In the rows, zero is written as 128.
Known rows:
ratran: [104 143 110 134 115 119 117 119 139 101 147 140  65 143 120 113 157 141
 160 133 165 102  96 167 105 148 165 139 125 116  98]
fastum: [111 160 129 160 125 105 139 133 154  83 172 135  84 149 145  84 155 135
 161 131 155 100  94 142 143 180 142 122 126 115 116]
brurim: [ 92 159 119 102  89 112 123 125 111 112 141 137  56 146 124  70 152 138
 173 162 150 111 128 214 116 142 193 142 129 112  84]
kipu: [111 156 122 139 122 110 123 126 148  93 147 138  73 152 127  96 150 140
 167 126 163 105 103 151 116 162 150 129 133 105 104]
sesku: [104 153 114 131 111 109 134 115 171  89 133 140  68 153 132 104 149 149
 180 120 178 110  90 150 109 169 160 121 123 109  94]
lagis: [108 148 126 137 116 104 119 116 150  97 125 146  58 153 112 108 146 145
 175 129 176 110  99 163  98 151 155 133 136 102  91]
vofle: [112 149 145 126 115  92 127 137 121  99 139 146  46 162 112  96 144 135
 156 152 160  98 111 172 124 156 172 159 145 108  89]
dabom: [120 145 132 153 128 106 118 142 146  89 159 149  65 153 114  96 153 137
 154 133 165 103 107 152 129 160 141 135 146  94 115]
grisa: [117 149 137 142 127  95 130 138 147  90 164 147  74 157 120  96 150 132
 155 137 169 104 106 148 126 164 155 141 142 109 109]
lakin: [110 163 128 124 110 114 125 124 140 104 139 133  79 151 128  79 147 137
 168 139 156 106 111 157 113 161 155 131 129  99 106]
bredris: [115 148 135 153 124 109 119 141 137  97 155 145  69 157 118  93 153 140
 158 134 162 104 104 154 125 165 142 134 149  99 111]
tuvudrir: [111 147 126 121 117 141 118 118 146  76 119 126  33 158 135  65 157 141
 144 131 180  93 104 156 133 163 165 161 108 108  82]
fabem: [113 154 139  99 115 133 118 113 141  86 104 117  36 158 129  47 152 140
 147 144 167  94 120 155 128 163 171 172 112  96  85]
bofas: [109 130 124 125 109  87 125  86 124 122 110 152  32 163 194 129 148 144
 147 101 132 143 120 172  92 168  81 162  86 113  80]
bevo: [ 95 137 102 148 121  85 125 117 126 117 136 135  69 147  93 100 157 151
 165 123 160  95 106 146 117 156 167 148 125  93 107]
bruvul: [ 93 161  92 153 123  89 113 117 136 113 148 138 113 139  93 105 154 145
 182 132 172  98 112 146 107 140 155 131 137  96 115]
depli: [ 99 152  98 148 129  87 114 110 137 116 130 133 103 138  79 115 158 143
 168 124 165  92 102 128 102 147 158 142 135  89 115]
fofor: [ 97 152 101 148 130  84 117 106 137 112 139 134 101 136  81 115 155 146
 167 122 165  92 105 128 100 148 156 142 128  91 115]
pavok: [106 142 127 135 136  87 118 111 138 118 143 129  60 135  81 127 154 154
 155 124 142 103  94 150 111 169 170 132 131  93 102]
nimobras: [ 95 153  98 146 133  80 109 108 142 110 139 134 101 134  78 110 161 150
 172 121 169  95 108 130 108 149 162 140 137  89 117]

Facts:
φ:
dabom grizo valo nabra
dudri pofas
brakli brusta gruzona giste bofas
girom tolim ratran legregak visen
niska noso
sigro mupudre tadro dugil kluplor lakin skobil veflel kliror
statem sketumos lagis lupla vofle
biral sesku kipu
keklo moklugruk momes logrim vofla sela gafo gribogam brurim teskal
skobesta brifle bodil lasafar brelik fuflin
triplok grisa plekatu
skipus grivefal gufliklan drepeklu plupa ralen dotre vidin groskes klibrak foflo
litun gotra
begrir ratu kibis braklor tamul sodem drodrem
trilil trikin trobosik tuvudrir klilar pibrokluk rovules fabem vadris zedrok trunur
drobol mugil flitak
bregor grugis stozol tustukon
dugun boflobuk pozagam nalam rilam
fastum flori nomas laflos
grotridran bredris
funis vabris gemun pludo dani dretumun zemil redrim stapo
{dabom,valo,nabra,grizo} τ klepal
{lakim} τ ladrin
{pofas,dudri} τ nimobras
{visen,ratran,girom,legregak,tolim} τ bevo
{lasafar,brelik,skobesta,fuflin,bodil,brifle} τ zogi
{pludo,dani,redrim,gemun,stapo,zemil,vabris,dretumun,funis} τ feremas
{rilam,nalam,dugun,boflobuk,pozagam} τ rebron
{lakin,veflel,skobil,sigro,tadro,kluplor,mupudre,kliror,dugil} τ koster
{mugil,drobol,flitak} τ braruklu
{tustukon,stozol,bregor,grugis} τ sotel
{bredris,grotridran} τ maska
{logrim,brurim,vofla,keklo,gribogam,teskal,gafo,sela,momes,moklugruk} τ bruvul
{brakli,bofas,brusta,giste,gruzona} τ trugri
{sesku,biral,kipu} τ dretikluk
{drodrem,sodem,kibis,ratu,braklor,tamul,begrir} τ feplom
{noklu} τ bisto
{trobosik,trikin,trunur,trilil,zedrok,pibrokluk,rovules,vadris,klilar,fabem,tuvudrir} τ pugulus
{nomas,flori,fastum,laflos} τ bristodu
{niska,noso} τ depli
{gotra,litun} τ gubril
{dotre,foflo,drepeklu,grivefal,klibrak,skipus,groskes,plupa,gufliklan,ralen,vidin} τ pavok
{statem,vofle,lupla,sketumos,lagis} τ fofor
{triplok,plekatu,grisa} τ klustom
{dreste} τ brulabrin
{patral} τ kebri
pofas Σ [brulabrin]
visen Σ [feremas]
veflel Σ [lakim]
stozol Σ [nimobras]
logrim Σ [bruvul]
brurim Σ [bregor]
vofla Σ [ladrin]
noklu Σ [ladrin]
niska Σ [pugulus]
trunur Σ [boflobuk]
bofas Σ [ladrin]
redrim Σ [kebri]
valo Σ [bruvul]
dotre Σ [momes]
gemun Σ [pofas]
stapo Σ [flitak]
keklo Σ [zogi]
braklor Σ [bisto]
nalam Σ [ladrin]
skobesta Σ [boflobuk]
tadro Σ [bisto]
grivefal Σ [rebron]
skipus Σ [bregor]
groskes Σ [dugil]
begrir Σ [rebron]
plupa Σ [dretikluk]
noso Σ [bruvul]
bodil Σ [lakim]
vofle Σ [fofor]
trilil Σ [lakim]
kluplor Σ [braruklu]
drobol Σ [bristodu]
lupla Σ [lakim]
mupudre Σ [ladrin]
vabris Σ [depli]
tolim Σ [klepal]
fabem Σ [fofor]
laflos Σ [dretikluk]
vidin Σ [nimobras]
grotridran Σ [klustom]
tuvudrir Σ [klepal]
grizo Σ [nimobras]
funis Σ [depli]
pozagam Σ [bregor]
{dabom,lasafar,brurim,vofla,gotra,stapo,nabra,brelik,grivefal,litun,brifle,momes,moklugruk} ξ e
{lakim,lakin,veflel,tustukon,sodem,kibis,noklu,skobil,niska,sigro,trunur,bofas,keklo,skobesta,gribogam,fuflin,flori,skipus,patral,groskes,plupa,bodil,gufliklan,trilil,kluplor,drobol,gruzona,lupla,kipu,zedrok,ralen,kliror,dugil,gafo,rovules,vadris,sela,fabem,vidin,tuvudrir,flitak} ξ b
{pofas,pludo,dudri,mugil,stozol,drodrem,nomas,dotre,foflo,drepeklu,tadro,triplok,dreste,tamul,vofle,sketumos,bregor,boflobuk,vabris,pibrokluk,dretumun,tolim,klilar,funis,pozagam} ξ a
{visen,bredris,ratran,girom,trobosik,valo,statem,klibrak,legregak,noso,grotridran,lagis,grizo} ξ f
{rilam,dani,brakli,sesku,redrim,gemun,biral,braklor,brusta,nalam,giste,zemil,teskal,begrir,dugun,grugis,fastum,laflos} ξ d
{logrim,trikin,ratu,plekatu,grisa,mupudre} ξ c

Rows:
No name comes twice in this set of rows, the named rows included.
[113 148 120 129 126 139 112 107 150  71 118 132  48 153 122  90 159 138
 146 127 193  95  98 147 109 144 159 164 117 109  81] -> trobosik
[139 139 155 148 102 156 175 103 136 141 143 135  89 129 127  94 146 141
 154 123 168  83  70  76  38 136 151 108 151 107 119] -> lakim
[103 143 104 145 134 103 111 103 141 100 120 130  79 143  94  93 162 145
 150 120 181  85 107 120 110 145 158 166 115  89 103] -> pugulus
[ 99 155 121 128  96 103 134 142 124  92 162 151  51 158 136  84 147 134
 173 151 170 110 117 199 127 155 186 136 141 119  92] -> logrim
[103 137  89 153 135  70 109  65 119 142 126 150 114 143 150 167 155 138
 140  82 135 121 126 112  72 146  53 163  93  98 112] -> ladrin
[147 118 178 164 103 172 188 140 129  98 137 134  10 154 152  37 154 131
 124 124 160  69  68  93 108 159 141 140 122 110 108] -> trilil

The same things again, as new rows of numbers:
Known rows:
klilar: [194 128 118 162 134 138 139 160 128 148 109 184 128 157 170 107 143 141
 128  90  97 147  90 139  85 186  37 163 120 125]
tuvudrir: [172 127 121 156 148 152 147 181 140 146  95 173 151 152 162  99 121 134
 100  84 109 168  83 150  98 158  44 159  99 105]
kibis: [160 114 135 143 141 138 122 179 141 135  96 144 149 168 160 126 140 136
 135  90 124 147 100 144 109 135  58 146  91 118]
feplom: [177 100 126 148 115 130 110 145 122 138  75 164 147 183 154 129 119 140
 150  98 107 165  95 135 115 143  90 151  98 139]
vofle: [180 139 134 145 151 145 128 155 111 182  91 179 120 169 169 118 145 140
 175  85 120 163 111 156 119 163  63 139 112 159]
dudri: [198 113 149 147 112 132 120 169 138 145 108 157 126 164 172 121 144 153
 140  93  99 123  87 131  99 145  49 138 117 131]
dugun: [176  96 145 147 127 129 123 175 144 143 104 142 143 153 164 126 140 151
 129  92 112 136  83 133 100 126  47 145 102 113]
skipus: [174  78 141 182 139 181 118 205 190 181 102 151 128 187 118 106 145 167
  96 104 113 147  87 141 145 129  49 107  90 127]
koster: [170 102 136 148 112 119 111 149 124 132  74 156 145 177 158 132 117 137
 154 101 111 166 102 141 113 144  90 146 102 148]
stapo: [155 127 137 145 157 126 129 167 116 176  90 156 138 153 162 129 146 131
 175  90 129 180 112 167 121 150  61 139 104 158]
feremas: [169  92 130 154 112 109 110 145 121 117  78 154 146 188 150 145 129 133
 155 104 113 158 110 134 108 151  86 155 101 144]
vabris: [183 127 166 142 113 125 126 182 138 160 101 153 122 155 181 117 135 147
 144  95 103 132  93 150 105 137  51 126 122 149]
bevo: [180  99 126 149 115 131 111 143 121 136  72 166 147 183 153 128 120 139
 146  99 109 163  94 133 114 144  89 149  97 140]
gubril: [181  99 125 148 117 135 110 142 122 135  72 165 147 186 154 127 119 141
 148  99 108 165  93 134 116 145  89 152  96 142]
grisa: [178 127 135 146 132 138 121 167 131 143 101 159 136 173 163 123 149 138
 152  89 111 144 106 143 112 156  64 144 104 135]
bodil: [129 104  98 135 123 173  94 211 143 152 114 131 145 141 213  82 141 140
 173 109 126 164  68 145  83 150 100 139  79 123]
brelik: [169 112 123 148 152 131 125 157 116 160  97 158 139 160 160 133 153 137
 167  91 123 164 108 148 115 153  55 150 101 139]
grizo: [182 168 165 100 115 152 129 150 101 139  74 177 134 147 186 116 137 109
 149  68 100 126  76 142 105 129  48 143 100 137]
dotre: [176 124 134 145 131 178 113 154 139 185  85 179 103 166 145 115 171 141
 160  87 109 134  81 138 123 149  44 132  96 153]
stozol: [178 161 158 104 130 146 133 136  88 157  72 187 126 138 186 123 143 108
 166  68 109 141  79 150 102 132  43 148 104 145]

Rows:
No name comes twice in this set of rows, the named rows included.
[201 111 140 125 154 159 119 183 137 147 109 141 163 174 184 108 128 160
 125  70 116 137  91 132 125 106  61 137  85  91] -> keklo
[179 110 137 149 116 169 107 155 147 164  95 170 106 169 141 124 176 145
 152  91 104 118  82 127 111 151  38 137  98 139] -> drepeklu
[182 124 153 147 121 116 122 170 134 150 105 152 124 162 176 132 148 142
 160  94 112 135 108 146 102 152  55 137 121 148] -> pludo
[175 128 149 149 129 117 124 165 125 155 102 156 121 166 172 131 151 139
 170  93 117 144 113 152 105 159  57 140 117 152] -> dretumun
[184 129 165 145 120 123 127 179 136 164 101 157 125 153 179 117 137 144
 148  93 107 137  97 151 109 142  53 125 122 152] -> tadro
[153 108 140 150 136 114 120 177 141 116  99 137 146 173 159 144 149 131
 144  95 131 142 119 143 102 143  56 151  97 124] -> dugil
[188 125 169 141 111 122 128 183 143 160 104 152 125 154 180 118 132 148
 140  94 101 129  89 148 103 135  50 122 123 147] -> funis
[157 140 104 157 174 156 149 167 119 161  85 184 147 157 155 105 131 125
 129  82 126 191 103 162 106 177  54 167  94 122] -> trunur
[150 125 146 140 144 134 131 185 139 151  87 144 146 160 165 121 130 131
 140  91 128 161 105 160 116 132  65 136  96 137] -> kluplor
[112 117  95 137 137 162  97 209 132 162 107 130 141 142 213  89 144 127
 197 111 141 181  88 164  87 163 110 140  79 144] -> veflel

Now the same things, written a new way:
Known rows:
gruzona: [129 121 119 131 117 134 137 135 120 120 147 117 129 139 138 125 103  97
 135 118 123 140 133 122 124 112]
giste: [140 107 104 104 149 124 134 147 125 127 120 117 128 132 112 121 145 113
 113 150 159  95 133 139 107 158]
depli: [126 183 107 164 155 157 112  99 159 101 152 174 104 130  89 153 122 130
 106 134 107 102 171  99 101 153]
bisto: [105 173  89 158 162 147 127 120 144 106 137 176 105 127  91 138 138 131
 121 121  89  91 169 101  98 147]
noklu: [150  91 158 119 102 107 120 137  95 142 102  89 126 120 166 112 132 127
 137 134 153 157  95 167 162  93]
dretikluk: [135 213 106 161 161 149 118  94 159  96 157 187 106 133 135 152 141  87
  85 169  97  90 161 123 126 141]
bodil: [132  73 142 134 115 106 148 158  96 134 141 103 123 123 109  90 121 156
 172  85 136 143  96 155 150  98]
brifle: [115 113 118 135 105 117 145 131 124 131 148 136 149 134 141 129 127 103
 146 116 129 146 144 106 143 143]
gubril: [135 163 124 164 147 137 115 110 150 104 149 165 102 110 102 123 138 146
 122 137 114 102 142 138 141 146]
drobol: [120  90 137 150  91 108 136 139 124 126 123 122 148 123 167  99 132 145
 146 137 123 168 109 157 146 113]
sketumos: [133 109 110 131 120 125 132 134 131 124 135 138 132 134 153 118 113 118
 139 125 120 155 141 113 127 149]
statem: [ 96 114 115 156  86 123 139 123 137 122 131 126 161 140 151 131 132 125
 142 137 114 153 142 119 125 135]
brakli: [108 107 102 130 132 115 134 140 137 112 120 131 153 126 137 115 153 138
 128 166 138 141 141 131 109 197]
brulabrin: [115 196  90 157 169 146 123 103 152  98 144 181 118 133 126 151 135  95
 104 149  83  90 173 106 100 142]
dotre: [141 105 169  65 128 139 190 162 129 119  77 105 101  59 102 149 114 175
 101 158 115 126  99  93 186  74]
moklugruk: [116 117 112 142 105 113 142 134 120 125 142 134 144 139 145 132 128 108
 143 121 131 144 139 111 145 140]
keklo: [ 93  77 132 152  98 106 150 162 118 133 131 117 152 119 107  84 125 207
 186  84 109 158 120 134 121 121]
trilil: [109 109 149 175 107  83  81 127 107 169 152 126 170 166 153  65 151 185
 202  54 140 166  95 196 100 139]
brurim: [ 77 129 181  86 148 112 141 138  85 167  96  93 124 105  89 134 139 184
 175  70 127 120  75 148 149  99]
gribogam: [121 170 158  93 136 125 116 121 120 149 105 110 130 119 122 160 108 127
 115 111 119 131 117 113 115  93]

Rows:
No name comes twice in this set of rows, the named rows included.
[158  95 137 108 152 102 135 138 112 130 110 114 126 122 157 110 167 107
 108 182 174 102  85 188 157 144] -> laflos
[143 142 109 154 145 113  72 104 116 166 159 159 144 183 163  97 148 110
 173  81 149 149 142 158  90 177] -> trikin
[131  85 129 106 152 106 146 165 111 139 116 116 122 121 107 100 161 159
 143 128 164  92  91 173 130 141] -> braklor
[101  52 137 120  90 114 217 178 116  95 123 120 113  69  90 116 124 171
 150 147 121 148 110  93 206 107] -> grivefal
[137  97 101 126 143 141 134 131 118 133 125 130 114 134 130 115 127 108
 130 135 136 125 141 123 123 146] -> plekatu
[ 78 144 162  69 128 160 179 119 117 106  86  80 112  67  89 198  96 133
  98 161 102 122 116  75 170  88] -> klibrak
[ 93 183  96 164 166 158 130 128 163 106 160 189 106 128  39 137 122 172
 140  86  80  81 179  80  83 157] -> zogi
[135 194 154 119 142 106  52 109 118 186 128 114 143 181 153 142 135 120
 147  57 142 124 125 157  75 118] -> rovules
[134 144 134 150 146 162 188 117 172  60 144 170  84  61  60 143 130 165
  82 187  88 104 141  97 179 118] -> pavok
[158 152  96 128 102 158 102  86 145 107 152 117 140 157 184 169  91   9
  67 180 136 148 172  97 116 133] -> flitak
[126 119 115 139 107 119 130 136 118 118 142 126 140 133 148 124 115 104
 143 120 120 155 141 112 130 127] -> flori
[131 123 141  89 106 148 182 162 140 100  86 112 105  79  99 162 102 136
  86 164 106 118 132  69 155  63] -> ralen

